Moves between nodes:
geda fo kegu
geda de gase
geda ri varu
geda zo kago
geda vu tare
geda sa leta
zeku fo loma
zeku de vela
zeku ri pamo
zeku zo davo
zeku vu ziru
zeku sa podu
simo fo tose
simo de tapi
simo ri kuzi
simo zo mafo
simo vu dizi
simo sa nele
valo fo resi
valo de rotu
valo ri pebi
valo zo piti
valo vu gase
valo sa fefu
kulu fo fora
kulu de pamo
kulu ri toko
kulu zo ziru
kulu vu mife
kulu sa pafe
varo fo fupe
varo de diza
varo ri nimi
varo zo rotu
varo vu pebi
varo sa zepi
vigu fo budu
vigu de fufi
vigu ri fate
vigu zo kadu
vigu vu zepe
vigu sa vuba
leni fo diza
leni de loma
leni ri fora
leni zo kuzi
leni vu zepi
leni sa ziru
mife fo mefu
mife de kulu
mife ri puze
mife zo fupe
mife vu fufi
mife sa nimi
kipe fo biza
kipe de luza
kipe ri piti
kipe zo lufo
kipe vu nine
kipe sa fuda
fuda fo kipe
fuda de lana
fuda ri nene
fuda zo buki
fuda vu rapu
fuda sa biza
zage fo duku
zage de lugu
zage ri tapi
zage zo lika
zage vu mafo
zage sa taso
rotu fo zike
rotu de kapa
rotu ri varo
rotu zo lupu
rotu vu valo
rotu sa radu
buki fo lufo
buki de vevo
buki ri fuda
buki zo kiza
buki vu bede
buki sa dife
bevi fo tare
bevi de leta
bevi ri loma
bevi zo tapi
bevi vu kuzi
bevi sa davo
tapi fo tate
tapi de tivi
tapi ri bevi
tapi zo zage
tapi vu simo
tapi sa rogo
kegu fo leta
kegu de rivu
kegu ri vela
kegu zo raku
kegu vu davo
kegu sa geda
ziru fo leni
ziru de zeku
ziru ri kulu
ziru zo raze
ziru vu fupe
ziru sa diza
dizi fo lupu
dizi de simo
dizi ri radu
dizi zo lana
dizi vu nene
dizi sa game
rivu fo pepi
rivu de resi
rivu ri kadu
rivu zo gena
rivu vu kegu
rivu sa gase
nele fo simo
nele de rogo
nele ri raze
nele zo some
nele vu game
nele sa tose
peki fo toko
peki de biba
peki ri zoku
peki zo pafe
peki vu lune
peki sa bonu
kapa fo raze
kapa de tare
kapa ri diza
kapa zo tose
kapa vu rotu
kapa sa kuzi
zepe fo gaka
zepe de vigu
zepe ri dime
zepe zo vela
zepe vu pamo
zepe sa moki
suro fo fusu
suro de fupe
suro ri fufi
suro zo resi
suro vu kadu
suro sa pebi
rogo fo tapi
rogo de raku
rogo ri davo
rogo zo taso
rogo vu nele
rogo sa tate
podu fo zeku
podu de varu
podu ri zipe
podu zo tare
podu vu diza
podu sa loma
fusu fo pebi
fusu de zepi
fusu ri kiza
fusu zo fefu
fusu vu taru
fusu sa suro
some fo mafo
some de taso
some ri nele
some zo toko
some vu seba
some sa zoku
pebi fo suro
pebi de varo
pebi ri guvo
pebi zo valo
pebi vu kovo
pebi sa fusu
kovo fo kadu
kovo de pebi
kovo ri vuba
kovo zo gase
kovo vu varu
kovo sa taru
leta fo geda
leta de pepi
leta ri kuli
leta zo tivi
leta vu bevi
leta sa kegu
raze fo kuzi
raze de davo
raze ri ziru
raze zo nele
raze vu zike
raze sa kapa
gafe fo dime
gafe de pago
gafe ri tisa
gafe zo moki
gafe vu biba
gafe sa saku
biza fo fuda
biza de seba
biza ri gimu
biza zo dife
biza vu reta
biza sa kipe
bonu fo peki
bonu de lika
bonu ri mafo
bonu zo fora
bonu vu vevo
bonu sa toko
toko fo bonu
toko de rato
toko ri some
toko zo kulu
toko vu puze
toko sa peki
duku fo taso
duku de tisa
duku ri tate
duku zo biba
duku vu zoku
duku sa zage
kuli fo varu
kuli de taru
kuli ri gaka
kuli zo leta
kuli vu loma
kuli sa vela
lufo fo dife
lufo de lune
lufo ri kipe
lufo zo guvo
lufo vu pago
lufo sa buki
gaka fo moki
gaka de budu
gaka ri saku
gaka zo kuli
gaka vu milo
gaka sa zepe
rato fo lika
rato de dime
rato ri taso
rato zo pamo
rato vu toko
rato sa biba
resi fo fefu
resi de zike
resi ri suro
resi zo gimu
resi vu rivu
resi sa valo
kuga fo gena
kuga de piti
kuga ri gase
kuga zo nine
kuga vu kago
kuga sa folo
kago fo raku
kago de kuga
kago ri geda
kago zo tisa
kago vu tate
kago sa tivi
pepi fo gase
pepi de fefu
pepi ri taru
pepi zo folo
pepi vu leta
pepi sa rivu
luza fo seba
luza de zoku
luza ri lupu
luza zo lune
luza vu kipe
luza sa lana
gimu fo nene
gimu de game
gimu ri resi
gimu zo biza
gimu vu gena
gimu sa piti
fate fo bede
fate de dife
fate ri reta
fate zo vigu
fate vu dime
fate sa pago
game fo dizi
game de nele
game ri zike
game zo seba
game vu gimu
game sa lupu
gase fo rivu
gase de valo
gase ri kovo
gase zo kuga
gase vu geda
gase sa pepi
tose fo nele
tose de tate
tose ri kapa
tose zo zoku
tose vu lupu
tose sa simo
gena fo folo
gena de gimu
gena ri rivu
gena zo reta
gena vu raku
gena sa kuga
mafo fo zoku
mafo de zage
mafo ri simo
mafo zo bonu
mafo vu lana
mafo sa some
dime fo saku
dime de fate
dime ri dovu
dime zo zepe
dime vu rato
dime sa gafe
fupe fo zepi
fupe de ziru
fupe ri mife
fupe zo zike
fupe vu suro
fupe sa varo
moki fo zepe
moki de vuba
moki ri gafe
moki zo varu
moki vu zipe
moki sa gaka
puze fo vevo
puze de toko
puze ri seba
puze zo mife
puze vu dife
puze sa lune
taru fo kovo
taru de fusu
taru ri budu
taru zo pepi
taru vu kuli
taru sa kadu
tivi fo kago
tivi de folo
tivi ri leta
tivi zo lugu
tivi vu tapi
tivi sa raku
zepi fo varo
zepi de leni
zepi ri mefu
zepi zo radu
zepi vu fusu
zepi sa fupe
vevo fo lune
vevo de bonu
vevo ri lana
vevo zo mefu
vevo vu buki
vevo sa puze
vuba fo vigu
vuba de guvo
vuba ri pago
vuba zo kovo
vuba vu moki
vuba sa budu
tate fo rogo
tate de kago
tate ri tare
tate zo duku
tate vu tose
tate sa tapi
raku fo tivi
raku de gena
raku ri kegu
raku zo dovu
raku vu rogo
raku sa kago
budu fo vuba
budu de kiza
budu ri bede
budu zo taru
budu vu gaka
budu sa vigu
fufi fo kiza
fufi de mife
fufi ri dife
fufi zo suro
fufi vu vigu
fufi sa guvo
tare fo davo
tare de geda
tare ri podu
tare zo tate
tare vu kapa
tare sa bevi
taso fo zage
taso de dovu
taso ri rogo
taso zo rato
taso vu some
taso sa duku
kuzi fo kapa
kuzi de bevi
kuzi ri leni
kuzi zo simo
kuzi vu radu
kuzi sa raze
zipe fo pamo
zipe de moki
zipe ri biba
zipe zo podu
zipe vu pafe
zipe sa milo
diza fo ziru
diza de podu
diza ri pafe
diza zo kapa
diza vu varo
diza sa leni
lika fo biba
lika de saku
lika ri zage
lika zo milo
lika vu bonu
lika sa rato
nimi fo mife
nimi de pafe
nimi ri lune
nimi zo varo
nimi vu guvo
nimi sa mefu
guvo fo fufi
guvo de nimi
guvo ri lufo
guvo zo pebi
guvo vu vuba
guvo sa kiza
rapu fo nine
rapu de fuda
rapu ri folo
rapu zo bede
rapu vu lugu
rapu sa reta
biba fo rato
biba de gafe
biba ri duku
biba zo zipe
biba vu peki
biba sa lika
mefu fo nimi
mefu de fora
mefu ri vevo
mefu zo zepi
mefu vu kiza
mefu sa mife
pamo fo milo
pamo de zepe
pamo ri rato
pamo zo zeku
pamo vu kulu
pamo sa zipe
lana fo luza
lana de mafo
lana ri dizi
lana zo vevo
lana vu fuda
lana sa seba
zike fo radu
zike de raze
zike ri fupe
zike zo game
zike vu resi
zike sa rotu
loma fo podu
loma de kuli
loma ri milo
loma zo bevi
loma vu leni
loma sa zeku
lugu fo tisa
lugu de rapu
lugu ri tivi
lugu zo saku
lugu vu zage
lugu sa dovu
tisa fo dovu
tisa de nine
tisa ri kago
tisa zo gafe
tisa vu duku
tisa sa lugu
varu fo vela
varu de kovo
varu ri moki
varu zo geda
varu vu podu
varu sa kuli
davo fo bevi
davo de kegu
davo ri zeku
davo zo rogo
davo vu raze
davo sa tare
zoku fo some
zoku de duku
zoku ri tose
zoku zo peki
zoku vu luza
zoku sa mafo
bede fo pago
bede de buki
bede ri rapu
bede zo budu
bede vu saku
bede sa fate
radu fo rotu
radu de kuzi
radu ri zepi
radu zo dizi
radu vu fefu
radu sa zike
pafe fo kulu
pafe de zipe
pafe ri peki
pafe zo diza
pafe vu nimi
pafe sa fora
kiza fo guvo
kiza de mefu
kiza ri buki
kiza zo fusu
kiza vu budu
kiza sa fufi
seba fo lana
seba de some
seba ri game
seba zo puze
seba vu biza
seba sa luza
saku fo gafe
saku de bede
saku ri lugu
saku zo gaka
saku vu lika
saku sa dime
folo fo kuga
folo de nene
folo ri pepi
folo zo rapu
folo vu tivi
folo sa gena
piti fo gimu
piti de lupu
piti ri valo
piti zo kipe
piti vu kuga
piti sa nene
milo fo zipe
milo de gaka
milo ri lika
milo zo loma
milo vu fora
milo sa pamo
nene fo piti
nene de dizi
nene ri fefu
nene zo fuda
nene vu folo
nene sa gimu
nine fo reta
nine de kipe
nine ri kuga
nine zo pago
nine vu tisa
nine sa rapu
fora fo pafe
fora de milo
fora ri bonu
fora zo leni
fora vu mefu
fora sa kulu
vela fo kuli
vela de kadu
vela ri zepe
vela zo kegu
vela vu zeku
vela sa varu
dife fo buki
dife de puze
dife ri biza
dife zo fufi
dife vu fate
dife sa lufo
kadu fo taru
kadu de suro
kadu ri vigu
kadu zo rivu
kadu vu vela
kadu sa kovo
lune fo puze
lune de peki
lune ri luza
lune zo nimi
lune vu lufo
lune sa vevo
lupu fo game
lupu de tose
lupu ri rotu
lupu zo luza
lupu vu piti
lupu sa dizi
dovu fo lugu
dovu de reta
dovu ri raku
dovu zo dime
dovu vu taso
dovu sa tisa
fefu fo valo
fefu de radu
fefu ri fusu
fefu zo nene
fefu vu pepi
fefu sa resi
reta fo rapu
reta de biza
reta ri gena
reta zo fate
reta vu dovu
reta sa nine
pago fo fate
pago de lufo
pago ri nine
pago zo vuba
pago vu gafe
pago sa bede

The rows follow the links: the fewer symbols apart two nodes are, the more alike their rows tend to be.

Each row is also shifted at random along 6 hidden directions that mean nothing.

Name the node of each row.
1 -10 -10 11 -23 12 -9 -11 9 19 31 -10 13 -33 -2 2 22 1 5 -3 -2 -7 0 -10 -2 -20 -5 -3 7 21 -20 15 -26 2 8 13 6 14 12 -29 -12 -3 15 7 16 0 7 -23 -15 -19 26 16 16 33 33 7 -6 -23 -4 7 -4
node: piti
-12 -22 -3 -15 0 -18 -5 -25 -24 -2 -31 -7 -5 -2 -21 2 -7 -9 7 -5 -4 -24 5 -2 46 13 -6 -3 -1 -7 12 30 1 5 16 15 15 -13 -1 40 -17 22 -33 -17 1 0 2 -16 15 -28 -7 -10 -2 -20 -14 20 13 15 -30 8 -8
node: pepi
82 -4 -3 -7 -9 29 2 -34 -4 53 -8 -13 -17 20 -4 -18 49 -5 -19 -3 43 51 6 0 -30 -28 -32 51 9 -19 3 -41 43 3 21 34 11 -1 -9 28 -16 -11 39 9 3 -13 -80 114 -13 7 76 -15 -7 -2 13 -21 -13 -14 14 -26 -14
node: game
-81 1 -1 3 -10 16 -16 32 30 7 30 17 6 6 4 6 22 18 -28 5 -12 12 14 -6 -38 -7 3 12 -13 -9 -13 -15 5 -4 -18 -4 -8 -7 2 -48 7 -4 35 28 6 -2 6 36 -17 3 9 -1 2 25 27 -28 -26 -44 2 -6 -14
node: seba
-58 -7 15 4 36 -20 18 -28 13 -5 2 -38 6 18 -3 0 15 1 12 12 12 -26 8 -21 8 28 -7 0 16 12 33 -19 21 -22 -10 -10 5 1 -23 1 -16 9 -4 -22 -6 -6 -9 -15 29 6 -31 5 -23 1 -12 2 24 18 -16 -13 6
node: davo
10 -18 3 0 14 -1 22 -48 -5 12 -40 -39 -20 0 -25 -2 6 -17 20 5 6 -7 -6 -20 14 -4 4 0 17 -5 7 2 14 5 11 28 17 -1 -18 37 -4 -22 4 -28 -8 2 -27 0 1 -10 10 -13 3 -6 -7 11 20 42 -1 -12 28
node: kapa
-36 15 -12 9 -22 1 -10 5 -1 2 44 11 35 -2 19 16 14 -11 -11 17 13 -4 -11 -4 -16 1 -6 3 -1 23 -2 -15 -21 -4 -15 -16 4 -4 0 -36 3 13 2 4 31 4 17 5 -12 9 -1 -9 -13 25 22 -5 1 -31 -18 2 -9
node: kadu
-4 -2 18 1 35 -18 1 72 26 -48 -53 -6 7 25 -37 22 -13 16 18 20 -35 -26 46 -5 18 18 3 4 -23 -41 10 1 27 -10 -36 -42 -45 7 -32 1 -8 50 -11 4 -2 -17 16 -16 10 7 -67 17 -6 -45 -34 1 -22 -25 -33 11 -15
node: rogo
-38 -26 -27 3 -24 -21 -28 -8 -6 3 -50 17 8 -27 -31 -22 3 -22 12 -8 -19 -20 8 -3 41 -15 11 7 -9 -14 1 8 9 23 9 34 -10 21 -11 77 0 -5 9 1 -9 10 -15 19 -5 -14 18 -1 26 -33 0 -8 24 -5 4 -10 -26
node: kipe
-99 -21 -8 -14 9 -16 -7 -49 3 14 2 4 -6 16 -6 -38 -20 -23 -24 -24 8 -18 -21 -21 34 28 30 -5 12 6 39 -15 26 1 27 27 23 -16 -8 47 -4 -26 -14 -15 -40 24 -5 22 22 -7 -16 -12 -17 6 -4 -2 22 49 18 -35 -5
node: mefu
-14 13 -25 3 -50 -11 -19 18 1 -1 -7 35 49 -8 14 21 -1 -12 -8 23 2 -4 -7 10 0 -3 -15 -19 -21 21 -5 11 -20 25 -14 -7 -6 1 11 22 30 0 7 11 37 21 3 26 -32 -3 19 -25 4 -15 14 -17 11 -47 -6 0 -28
node: vigu
72 -11 6 -6 -18 4 -3 -35 0 9 37 -9 -3 -16 11 -5 1 11 -14 -14 -3 -19 -9 -17 6 12 -3 -15 10 34 -7 26 -27 -7 17 10 16 -7 20 -32 -16 1 -10 6 5 3 21 -36 11 -23 4 0 -6 24 22 14 2 2 -6 13 -3
node: fefu
18 17 -11 11 7 4 -13 20 -24 -20 31 -4 -27 -5 8 -3 -2 -16 -2 -10 -1 17 -9 26 -17 -5 17 9 20 -2 -13 -34 -15 -1 0 -24 9 9 -15 -48 -8 5 -26 -20 -2 -9 1 -34 16 20 -32 19 15 19 -18 10 8 12 -12 0 52
node: vuba
-87 -4 -15 3 -17 18 -18 28 -3 -23 -3 20 -10 -1 -32 21 -15 -26 -9 9 -19 -2 -11 -19 -8 -8 46 0 8 -30 -22 -17 -3 17 8 -5 -5 -3 -10 -22 6 -17 -2 1 5 9 9 15 -47 -7 -30 -12 5 5 3 -1 -16 3 -25 -5 24
node: varo
-41 12 -11 1 0 -9 -6 -8 10 0 30 -14 -6 4 16 -24 13 26 -13 7 -25 -28 14 8 0 7 -6 -11 -10 33 -3 7 -3 -2 -6 -21 18 -2 9 -30 -24 13 6 -9 7 -12 8 -48 29 15 -17 25 3 18 15 -17 13 -9 1 7 18
node: biza
-18 0 6 17 15 -6 22 -2 11 -16 5 -6 18 -2 -6 26 -11 -14 22 12 6 -15 -15 -22 -5 13 17 -11 11 20 6 0 -9 -12 -9 -9 -14 16 -7 -5 15 -15 -18 -19 -2 -1 29 -41 5 -2 -25 -2 0 13 -8 15 15 24 0 -3 5
node: podu
41 4 -8 14 9 -6 -22 55 2 -6 0 21 26 0 -4 -2 -2 -25 11 -12 30 32 -3 17 -14 3 -7 29 0 -18 8 -58 10 -18 -22 -4 -42 34 -18 11 17 11 2 18 -21 -5 -8 51 2 19 -2 14 15 0 -28 7 -9 -19 17 -14 -28
node: gafe
-48 0 -2 21 3 -4 -9 40 5 -9 -5 9 21 -25 -9 16 2 -2 21 4 -1 1 5 18 2 -11 0 6 -4 -5 -14 2 -6 -3 -16 1 -33 26 -6 7 15 13 4 16 -1 -6 19 -11 -5 -8 -2 11 22 0 -8 13 -9 -33 11 8 -22
node: tisa
-22 -11 -26 14 10 -21 -28 37 9 -33 13 7 -4 -3 -13 -11 -15 -16 -9 -1 -26 -19 2 -1 9 23 41 -5 8 -14 11 -31 -5 -3 -7 -27 -11 12 -25 -15 -16 1 -21 -20 -30 13 15 -33 25 9 -69 25 13 13 -13 -2 4 19 -18 -5 13
node: guvo
-8 -2 14 -11 11 -6 35 -68 6 12 -27 -33 -31 7 21 -25 10 27 11 -5 -11 -19 13 -4 19 -10 -18 -18 -7 24 20 32 26 3 -8 6 33 -13 -2 42 -9 -23 21 -34 -1 -4 -34 -29 25 13 27 -4 -6 -9 1 -18 37 36 10 -7 33
node: some
-12 -7 -12 13 4 -11 -7 -23 -4 17 13 -11 37 0 -2 8 10 -38 13 -6 56 16 -19 -13 1 14 -9 25 25 26 24 -49 11 -19 6 23 -15 22 -22 29 4 -5 -13 -9 -13 10 -8 36 -2 1 10 -11 -1 20 -5 20 17 11 3 -23 -18
node: varu
-63 -11 0 7 11 -6 -8 -26 5 26 62 -13 8 -15 27 -35 12 2 -19 -35 35 8 -10 5 -6 17 -12 15 15 29 19 -18 0 -31 21 27 3 2 19 -17 -24 7 -3 15 -40 -4 5 0 42 -5 11 19 -3 39 14 8 4 -2 28 -13 -35
node: rapu
-5 20 -13 8 4 12 -15 71 -13 -19 1 22 11 4 -8 23 -10 -24 12 -3 8 34 -11 24 -24 -8 13 15 2 -32 -9 -43 -11 4 -9 -17 -33 22 -15 -25 20 9 -17 11 -5 -6 6 24 -19 15 -19 7 9 -5 -26 16 -32 -13 -4 1 10
node: moki
44 13 -5 -4 -28 33 5 -30 -20 31 12 -15 -30 1 16 -9 30 9 -13 7 3 28 10 20 -21 -48 -29 24 8 -2 -31 -1 -9 24 17 3 42 -12 6 -31 -22 1 26 -6 40 -19 -45 19 -5 11 60 -7 -4 -1 24 -7 -6 -30 -20 20 41
node: gimu
-74 11 -11 -7 -23 4 -10 7 -28 -5 -21 6 -14 -6 0 -3 13 6 -1 12 -19 13 13 27 0 -26 -22 8 -8 -9 -22 4 -9 25 -2 -7 18 -4 0 10 -8 9 6 3 27 -13 -25 8 -6 7 35 -2 6 -24 1 -12 1 -22 -14 21 11
node: reta
70 -3 25 -9 2 9 33 -30 5 -3 -11 -7 -19 -2 -9 6 -10 22 15 2 -14 -14 0 -16 11 1 -5 -25 1 11 -7 48 -15 -5 12 4 14 -21 20 -6 4 -4 -7 -2 10 -3 18 -29 -7 -22 8 -13 -7 -11 0 11 -9 20 -1 9 12
node: kuzi
134 5 -9 7 -2 0 -17 31 -17 -19 1 11 9 -1 -4 8 -2 -20 5 -4 -2 12 -5 15 -2 -5 6 8 -1 -11 -13 -21 -17 6 -6 -17 -8 17 -16 -13 -5 22 -18 -2 9 -8 7 -16 -5 11 -23 12 11 4 -18 13 -5 -13 -24 16 7
node: kovo
-62 11 -8 -10 -41 18 -37 68 -9 -11 6 66 23 -14 -2 18 -19 -6 -18 -8 4 36 -7 35 -20 -15 -1 11 -20 -23 -30 0 -27 12 3 -3 -30 -2 27 -22 17 15 -6 51 9 14 25 49 -38 -17 21 -16 12 -7 1 0 -41 -52 4 14 -34
node: bede
70 -12 -19 -2 1 -36 13 -71 18 20 -18 -8 16 -10 21 -30 -5 14 -2 18 -16 -59 1 0 39 18 -11 -32 -16 45 41 40 25 19 -11 10 14 -8 0 87 4 -24 21 -29 -10 12 -12 -19 35 7 8 1 1 -16 12 -42 60 25 34 -24 -14
node: puze
28 -19 -14 0 4 -13 -36 38 19 -12 -7 6 31 24 -31 5 15 -19 -16 19 -4 -21 20 -24 13 23 2 26 -9 -24 16 -38 26 -1 -6 -4 -18 13 -35 26 -24 31 5 9 -3 3 -3 43 4 -1 -37 5 -10 -15 -11 -16 -11 -36 -20 -12 -43
node: resi
-27 6 -1 0 -28 12 3 11 4 -14 -3 19 -22 -32 9 9 -19 23 -2 4 -52 -13 -9 8 1 -24 16 -46 -9 -1 -33 54 -36 35 -17 -20 2 7 28 -23 24 -28 21 -5 21 3 29 -61 -30 -14 5 3 27 -1 19 -10 6 5 3 25 40
node: lune

Start here and follow the symbols in turn, left to right. Where do you end up?
Answers are names.
-57 -5 10 -12 8 21 14 -35 -3 14 20 -13 -51 -3 8 -33 1 23 -21 -32 -7 8 0 1 -5 -1 9 -3 10 -2 -11 15 3 -2 23 15 30 -20 23 -27 -13 -17 8 2 -27 -10 -9 -18 20 -5 14 8 -5 26 7 -1 -1 31 5 0 29
ri fo ri zo ri sa de sa => raze
4 0 -7 0 3 -4 5 -40 -28 16 1 -36 -30 -25 15 -23 14 6 24 -9 0 5 5 27 19 -20 -16 -2 14 18 -6 12 -7 13 15 10 30 22 -2 9 -14 -6 -6 -28 -1 -19 -22 -55 26 9 23 18 26 -5 -7 10 28 31 1 15 37
sa sa ri fo fo => kuga
-65 -23 8 -7 12 -23 5 17 26 -35 -37 19 19 17 -26 18 -38 -2 6 7 -19 -47 2 -30 35 33 33 -28 -12 -15 20 33 6 -7 -4 -5 -30 -10 4 26 13 9 -15 1 -13 25 46 -14 -18 -22 -54 -16 -13 -15 -9 -2 -2 15 -6 -10 -34
vu zo sa vu de de => raze
124 18 5 -8 19 16 -17 68 -35 -38 11 5 -30 20 -14 6 -5 -1 -11 -7 -22 30 6 33 -19 1 17 16 3 -40 -34 -15 -10 -3 11 -36 8 -12 2 -76 -14 48 -42 8 5 -19 14 -28 4 16 -52 17 -16 -8 -31 27 -33 -6 -39 30 39
zo vu zo de fo fo sa => kuga
51 -11 11 -2 34 -7 -6 24 5 -2 20 -4 26 18 -14 11 7 -15 0 -19 39 19 3 -10 5 30 -9 26 10 -11 23 -42 13 -47 9 12 -32 8 -16 -2 -15 29 -28 16 -24 1 6 47 19 -6 -22 0 -17 9 -20 30 -23 -10 1 -11 -51
ri zo ri zo fo fo zo => raku
-102 -27 -35 -5 3 -44 -35 -9 10 10 -33 24 34 26 -19 -28 -9 -57 -16 0 9 -32 0 -26 40 34 16 19 -7 -9 50 -45 58 11 1 15 -2 6 -35 94 -5 2 -1 -18 -32 33 -27 73 24 6 -30 -13 -7 -25 -15 -25 35 11 -1 -42 -51
de de fo fo ri => peki
-66 -1 15 -6 -12 -1 18 -5 5 -5 -5 21 12 -15 14 8 -33 18 11 6 -1 -11 -5 5 4 -1 -8 -31 -13 21 -5 48 -19 -2 -13 -3 -16 -9 34 7 28 -13 3 18 2 11 39 -22 -15 -20 15 -10 -1 -10 8 4 -2 0 33 5 -20
zo sa sa de zo => varu
28 -1 7 1 8 -20 -6 40 4 -7 -10 40 33 -6 3 3 -23 -7 6 -6 8 5 4 21 9 16 -6 3 -24 -3 18 6 10 -14 -13 1 -36 3 11 37 15 18 -15 25 -21 13 26 21 9 -2 -3 -1 6 -19 -22 2 -9 -20 25 -2 -57
vu ri ri de de ri sa => rivu
-30 -9 15 -14 19 0 17 -46 -10 6 -54 -37 -48 21 -15 -14 22 10 9 4 -6 -4 14 -11 17 -9 -11 15 6 -25 15 7 45 18 8 16 28 -14 -29 55 -16 -5 8 -34 0 -12 -60 18 19 10 17 -8 -9 -36 -15 -8 14 33 -11 -6 29
fo vu zo zo vu zo => kiza
-10 15 11 -19 -10 24 22 -44 -22 28 -2 9 -19 1 23 -5 0 -19 -1 -12 30 52 -27 14 -24 -17 -20 -2 16 8 4 2 -4 1 15 26 32 -21 19 16 24 -36 -1 2 1 7 -35 47 -21 -3 59 -32 -15 0 -1 18 1 33 24 -5 23
vu de vu sa ri de vu => toko
27 8 6 -6 9 -3 16 -23 -11 9 -21 -9 10 31 1 12 11 -15 7 15 32 13 -7 -9 -15 -5 -16 11 8 -10 14 -24 21 1 -2 1 8 -6 -19 26 8 -7 4 -13 12 -7 -36 45 -12 18 19 -20 -18 -14 -9 -3 8 7 -7 -8 9
ri ri de vu sa => biba
25 5 9 -9 -19 22 20 -44 -1 16 26 -29 -33 4 20 5 25 24 -17 16 -15 1 -1 -11 -25 -26 -18 -7 16 17 -18 8 -13 10 9 -11 41 -23 12 -51 -12 -9 18 -15 35 -11 -15 -31 -5 4 24 -5 -13 23 29 -10 1 3 -18 19 53
fo ri fo ri fo => mife
-95 7 16 -3 20 -3 19 -16 -7 -14 -32 -25 -30 9 7 -9 5 25 13 7 -25 -12 21 10 12 -4 -6 -8 1 2 7 18 12 3 -14 -12 11 -6 -5 12 0 6 3 -22 8 -10 -12 -29 13 24 -6 7 2 -27 -8 -9 16 15 -3 8 30
vu de ri zo de => dovu
91 -6 -8 3 0 -24 -2 15 -13 -21 -51 -20 -1 -28 -20 2 -2 11 41 18 -44 -36 30 12 51 -13 -7 -26 -12 -6 -9 46 -8 26 -9 -3 -9 20 -19 37 -11 31 -16 -20 23 -12 8 -71 15 -3 -12 19 27 -35 -21 11 26 -11 -24 35 2
zo ri zo ri ri vu vu => tare
-3 -3 -20 -13 1 -18 -16 0 -15 -20 -41 4 -11 13 -2 -29 -7 0 -6 3 -39 -26 14 23 34 0 8 -12 -14 -9 17 2 27 31 -9 -15 16 -2 -13 47 -13 4 -4 -29 -4 7 -22 -16 24 19 -23 14 10 -31 -16 -30 34 9 -14 2 23
vu vu zo ri fo de zo => budu
28 21 6 9 32 -10 -2 28 13 -14 40 -10 16 13 34 -4 5 23 -6 1 10 1 6 18 -30 15 -8 -2 -5 28 13 -32 7 -26 -28 -29 -12 10 -8 -38 -2 11 -2 2 -8 -12 1 -24 42 35 -27 25 -6 16 -10 -12 5 -10 10 -7 4
ri fo ri ri de zo => folo
-14 -18 8 -10 23 17 15 -94 -7 33 21 -40 -43 20 -3 -40 23 -17 -17 -36 39 19 -24 -23 -4 11 -1 28 45 6 19 -18 25 -15 50 46 49 -20 0 13 -34 -27 -2 -18 -34 -1 -54 28 31 -8 28 0 -21 25 14 18 17 59 13 -17 23
vu vu vu ri fo => varu
